Here is a tiny trained network, its code and every weight. The questions are about switching its units off for an input and a class, where a switched-off unit gives its printed mean instead of its output.

import numpy as np


def w(rows, s, z=0):
    codes = np.array(rows[::2]) - 128.0
    scale = np.full(codes.shape[1], s)
    scale[-1] = z or s
    return codes * scale


def f(y):
    return y / 2 * (1 + np.tanh(0.7978845608 * (y + 0.044715 * y**3)))


def log_softmax(a):
    a = a - a.max(-1, keepdims=True)
    return a - np.log(np.exp(a).sum(-1, keepdims=True))


def net(x, mask):
    res = np.array(x, float).reshape(1, 7) / 4 @ E
    y = f(res @ A[0][:, :-1].T + A[0][:, -1])
    res = res + np.where(mask, y, B[0][:, -1]) @ B[0][:, :-1]
    return log_softmax(res[-1] @ U[:, :-1].T + U[:, -1])


A, B = {}, {}
E = w([
[57,191,179],'x0',
[128,129,127],'x1',
[214,216,187],'x2',
[128,209,1],'x3',
[128,127,129],'x4',
[128,129,126],'x5',
[127,130,127],'x6',
],0.0046)
A[0] = w([
[137,120,121,63],'n0',
[191,119,158,56],'n1',
[103,63,206,96],'n2',
[100,128,147,103],'n3',
[58,56,109,75],'n4',
[129,172,64,36],'n5',
[29,92,71,115],'n6',
[214,206,157,95],'n7',
[77,70,72,109],'n8',
[95,186,29,111],'n9',
[148,88,129,35],'n10',
[129,162,60,68],'n11',
[224,77,85,47],'n12',
[48,171,161,113],'n13',
[87,164,76,108],'n14',
[122,185,59,35],'n15',
[214,187,114,112],'n16',
[109,180,79,80],'n17',
[187,125,54,65],'n18',
[238,31,92,80],'n19',
[109,146,111,254],'n20',
[182,184,181,61],'n21',
[148,44,207,127],'n22',
[237,41,75,82],'n23',
[1,207,173,105],'n24',
[140,144,103,5],'n25',
],0.0097,0.0048)
B[0] = w([
[108,124,159,97],'n0',
[128,106,166,113],'n1',
[137,203,182,168],'n2',
[108,127,133,117],'n3',
[152,78,178,152],'n4',
[99,158,219,123],'n5',
[185,46,152,190],'n6',
[149,3,136,174],'n7',
[157,64,135,170],'n8',
[162,205,174,203],'n9',
[91,115,165,96],'n10',
[108,166,182,135],'n11',
[68,101,128,125],'n12',
[70,106,102,146],'n13',
[131,146,151,152],'n14',
[101,178,235,132],'n15',
[164,98,145,165],'n16',
[103,152,171,137],'n17',
[92,162,148,132],'n18',
[52,116,101,165],'n19',
[181,160,67,253],'n20',
[125,56,155,140],'n21',
[167,245,174,200],'n22',
[38,95,88,165],'n23',
[25,65,68,180],'n24',
[76,101,188,88],'n25',
],0.02,0.0037)
U = w([
[85,173,227,70],'0',
[143,125,84,253],'1',
[160,37,160,40],'2',
[137,142,73,215],'3',
[9,122,95,91],'4',
[151,141,81,157],'5',
[161,144,66,82],'6',
],0.014,0.0066)

Each question gives the input, the list of numbers given to net, and the class t.
The units are the neurons (one row each of A and B). Each row of codes is followed by its name. A weight is (code - 128) times the scale printed after its matrix; where a second scale follows, it is the last column's (A, B and U).
mask holds one flag per neuron, in row order. A switched-off neuron (its flag False) gives its mean, the last column of its row in B, instead of its output. The means were averaged over made-up inputs and are rounded, as every weight is.
A unit's drop is (log p(t) with every unit on - log p(t) with that unit switched off) / (log p(t) with every unit on - log p(t) with every unit switched off).
The circuit of an input: a set's keep is (log p(t) with only the set's units on - log p(t) with every unit switched off) / (log p(t) with every unit on - log p(t) with every unit switched off). Starting from the 12 units with the biggest drops (on a tie, the unit counted first), units are removed one at a time, each time the one whose removal leaves the highest keep (on an exact tie, the one counted first), for as long as the keep stays at least 0.8.
circuit, biggest first: the units of the circuit, biggest drop first
k most important neurons: the k neurons with the biggest drops, biggest first
drop when u is switched off: that unit's drop, to one decimal
input [7,-6,-1,1,1,0,-6], class 4: circuit, biggest first : n24
input [-8,0,7,2,-7,-6,-1], class 4: circuit, biggest first : n23, n19
input [-5,-8,8,7,1,3,0], class 2: 2 most important neurons : n7, n16
input [-8,-7,4,-1,-1,-6,3], class 4: circuit, biggest first : n23, n19
input [-2,1,-7,-2,0,-3,-2], class 2: 2 most important neurons : n6, n4
input [6,6,-3,-2,4,4,4], class 4: 2 most important neurons : n24, n13
input [1,-4,7,7,0,-4,-5], class 0: circuit, biggest first : n15, n5
input [-8,3,-1,-1,5,-6,2], class 4: 2 most important neurons : n23, n19
input [-3,1,-7,2,-3,-3,0], class 2: 2 most important neurons : n6, n8
input [-8,-1,1,8,8,-7,-8], class 0: 2 most important neurons : n9, n15
input [2,6,0,6,-3,-2,1], class 0: circuit, biggest first : n15, n9
input [-7,-1,2,2,0,-4,6], class 4: 3 most important neurons : n23, n19, n12
input [-7,-8,8,8,2,3,-4], class 0: 2 most important neurons : n15, n18
input [1,4,-8,-8,1,-8,0], class 0: circuit, biggest first : n2
input [1,-3,6,-3,-6,-4,-4], class 2: 4 most important neurons : n7, n21, n9, n20
input [2,-7,7,-6,-6,-6,-1], class 2: 3 most important neurons : n7, n21, n9
input [0,-7,8,-2,3,-2,-5], class 2: 2 most important neurons : n7, n21
input [-3,-7,7,1,5,5,-6], class 2: drop when n7 is switched off : 0.6
input [6,6,3,1,5,-3,-4], class 4: drop when n13 is switched off : 0.3
input [8,-2,8,6,2,7,2], class 2: circuit, biggest first : n7
input [7,7,5,0,3,5,0], class 4: drop when n6 is switched off : 0.2
input [8,-4,1,2,5,2,3], class 4: drop when n10 is switched off : 0.0
